Each row has two labels, one from each of two sets.
[ -9.6  14.5  -3.0  10.0 -22.5   3.1   6.1   3.2  12.6   1.4  -4.2  -5.4
  -0.8   1.6   5.8  17.1  -5.5   0.7   8.9  -2.6   9.0 -10.6  -6.8   6.3
  -2.9   0.7   2.9  -6.7] : J/N
[ -6.8   4.3   1.1  13.3  -8.6  15.9  14.4   1.1  -2.1  -0.4   6.7  -3.7
   4.2  -1.5  32.1  11.3 -48.4   1.3  -2.5  -5.2  16.4 -16.2  -2.5   5.3
  -1.1  -3.7  -3.1  -9.0] : C/X
[-10.9   3.0   4.6   7.0 -14.3   4.3  14.9  -0.2  12.4   0.1   3.1  -3.0
  -0.3   5.1  11.4  10.3  -6.6   0.6  -1.1  -5.0   3.9  -9.9  -0.8   9.1
  -3.8   4.1  -1.2 -10.3] : J/X
[ -1.1  -1.6   0.7   2.2   7.7   5.2   6.4  -5.0  -2.5   1.4  -0.7   4.1
   5.5  -0.9   5.3  -4.5 -31.7   0.9   3.1  -5.9  13.0  -0.4   0.2   1.2
   1.0  20.1  -2.0   1.5] : C/W
[-12.9  -0.6  -6.0   4.2 -17.8   4.9   9.2  -1.2  21.0   7.9  -1.5 -13.4
  -3.5  -0.4  10.4  14.8  -0.9  -0.4   6.7  -8.5   7.9 -14.8   1.2   4.4
  -2.7   1.9  -0.1 -12.9] : J/Q
[-16.3  13.1   2.8  16.5 -13.4   5.7  19.9   1.7  11.3   2.6   1.1 -22.3
  -3.0   8.7  21.1  18.1 -52.5   1.6   2.8  -8.9  24.6 -13.6  -2.8   5.8
 -10.7   4.6 -12.7  -0.9] : C/X
[ -2.2   9.8   3.0   5.3  -1.0   2.0   3.5   1.2   4.5  -1.0  -1.8  -5.9
   4.5   4.6   9.3   5.8 -11.1   0.2   4.6  -8.3  11.4 -10.3  -0.4   6.7
  -0.9   6.5  -3.8   4.5] : C/X
[ 0.0 13.2  1.6  6.7 -4.0  1.2  8.0 -0.7  4.4  0.7 -0.7 -7.5  5.2 -1.0
 13.9  5.2 -9.5  0.1 -1.6 -5.2 12.1 -8.1 -1.5  2.2 -0.8  4.8 -2.5 -2.6] : C/X
[-14.5  12.1  -1.2  18.7 -20.2   9.8  24.3  -1.2   8.5   3.7   3.3 -22.4
   3.1   3.3  25.1  22.1 -61.0   4.3   6.1 -11.7  26.8 -18.8  -3.1  11.2
  -2.6  20.8 -11.0  -5.7] : C/Q
[ -7.6   8.3   0.9   8.1  -8.7   5.8  14.6  -1.4   8.1  -0.6   2.4  16.8
  -3.6  -0.2  18.1   5.7 -37.6  -2.2   5.8  -4.4  15.0  -9.0  -1.6   4.1
  -3.5  16.9  -1.7 -11.9] : C/Q
[-13.1  -0.8  -8.9   6.7 -21.3   2.9   9.8  -2.5  14.3   0.6  -2.3 -11.4
  -1.7   1.9  10.0  18.0 -16.7   2.8  -1.5  -0.8   8.2 -10.8  -1.7   3.9
  -7.7   4.0   1.4 -17.8] : J/Q
[ -8.1  -0.8  -0.7   2.0 -16.1   1.2  10.8   3.1  17.3   5.2  -3.7 -17.8
   0.3   4.0  -2.2  23.2  10.8   4.0   0.9   2.0   2.1  -8.7  -5.1  -4.0
  -4.2  -1.6  -4.6   5.4] : J/N
[ -6.2   4.9  -0.3   5.6  -5.0   3.3   9.7  -0.1   8.1  -4.2  -3.1   9.2
   1.8  -2.3  19.3   0.5 -11.6   1.5   1.9  -7.5  11.7  -9.7   2.6   6.3
   1.8   9.9  -1.8  -6.9] : C/X
[-13.3 -11.5   2.0  -5.7  -5.1   6.0   7.2   0.2  10.8   1.9  -7.1 -23.6
   3.4   3.7   1.1  11.0 -16.5   4.6  -6.8   1.9   5.3 -10.9   1.4  -0.4
  -2.9  -0.5  -6.2  -2.0] : J/P
[ -6.1   0.3  -1.6  -0.6 -12.7   1.3   5.4  -4.1  16.8  -0.2  -0.7 -10.0
  -2.9   2.4  -3.7   6.9  -1.2   2.7   1.6  -3.5   3.4 -13.1   1.2   3.0
  -3.0   0.8  -0.5   0.1] : J/W
[-16.9  -4.4  -0.7   2.3 -26.6   3.5   5.3   4.0   8.3   3.0  -0.8  -9.3
   0.4   3.4   4.4  23.6 -13.8   0.2  -1.9  -0.1   8.5 -12.9  -2.9  -0.1
  -3.8  12.2   1.8  -2.2] : J/N
[ -6.2   5.1   1.2   3.3 -10.6   0.3   2.6  -0.5   8.5   4.9   0.6   0.7
  -1.6   2.0   1.4   3.8   0.3  -0.8   3.2  -4.0   5.7  -9.2   0.1   3.4
   1.0  -1.3   1.3  -4.9] : J/X
[ -9.2  -8.0   7.3   4.4  -7.1   2.5  10.5  -3.2   6.2  -2.2   7.7 -15.6
  11.9   2.8  12.3   3.7 -47.7   3.0  -7.2  -0.7  14.3  -6.3   4.2  -1.3
   3.0  14.7  -2.5  -6.0] : J/P
[ -2.5   4.2   5.8   7.4   1.9   5.7  15.4  -0.3   2.2  -0.4  -1.5  -2.0
   1.0 -10.9  24.8   6.0 -23.6   2.0   2.0  -2.8  19.0 -14.7   4.5   4.6
  -2.0  17.6  -7.3  -0.8] : C/X
[ -0.1  10.3  -0.5   5.6  -4.6   0.7   6.2   3.6  -1.4   1.0   0.5   1.0
  -2.0  -2.0  21.7   7.8 -10.1   1.8   1.0  -4.4  17.7  -8.8  -3.2   7.2
  -4.5  13.5  -3.4  -6.7] : C/X
[ -4.5  13.8   0.5  -3.3 -16.9   7.4  -2.2   8.0  15.8   5.0 -10.5 -25.6
   1.7  -3.0 -22.5  25.5  30.9   4.6   5.2   6.2   2.3 -15.1  -9.0  -0.1
 -11.2   3.3  -3.7  10.2] : J/Q
[ -3.7  16.2  -1.0   4.1  -1.6  12.0   5.2   6.6   7.5   4.0  -4.5 -17.8
   9.4  -2.1   9.3   9.7   1.6   0.6   1.9  -4.1  12.5 -16.2  -7.0  10.5
  -6.7  -0.8 -13.5  -4.0] : C/X
[ -4.1  13.1   1.1   1.4  -2.0   3.3  11.0   1.0   8.3   3.2  -6.0  -2.7
   0.1  -1.0  15.8  10.8  -5.2   7.4   8.0  -1.8  11.5 -10.9  -2.7   7.3
  -4.8  12.4  -2.9   6.3] : C/X
[-15.8   6.6  -0.2  12.5 -12.9   0.9  14.5  -1.3   0.1  -4.6  10.3  -2.7
   6.1   0.1  41.3  -1.5 -60.7  -4.5  -5.7 -10.6  25.9 -17.5   3.8   6.9
   6.5   9.6  -4.1 -20.2] : J/X
[ -8.0  -1.2  -5.4 -13.2 -10.9   4.8   8.7   2.7   6.6  -1.7  -0.2   2.5
  -1.2  -1.2   8.6  10.7  -3.9   0.6   1.4   1.7   7.5 -16.0  -0.7   5.1
  -2.5  13.1   2.3  -6.5] : J/X
[ -4.1   8.6   1.6   8.2  -9.9   1.7  15.5   0.0  18.7  -5.1  -1.3  -6.7
  -0.7   1.4   8.0   6.3  -9.4   1.0   8.5 -12.9  11.3  -5.2  -4.1  19.9
  -4.4  -1.0  -5.7   2.7] : C/X
[ -4.0   9.0   3.7   8.5  -9.4  -0.2   2.3   1.3   7.2  -0.3  -2.1  -1.3
   3.5  -0.9   6.6   6.1  -4.2  -0.4  -0.1  -4.1   7.2 -10.1  -1.9   4.5
  -2.4   3.0  -3.9  -1.9] : C/X
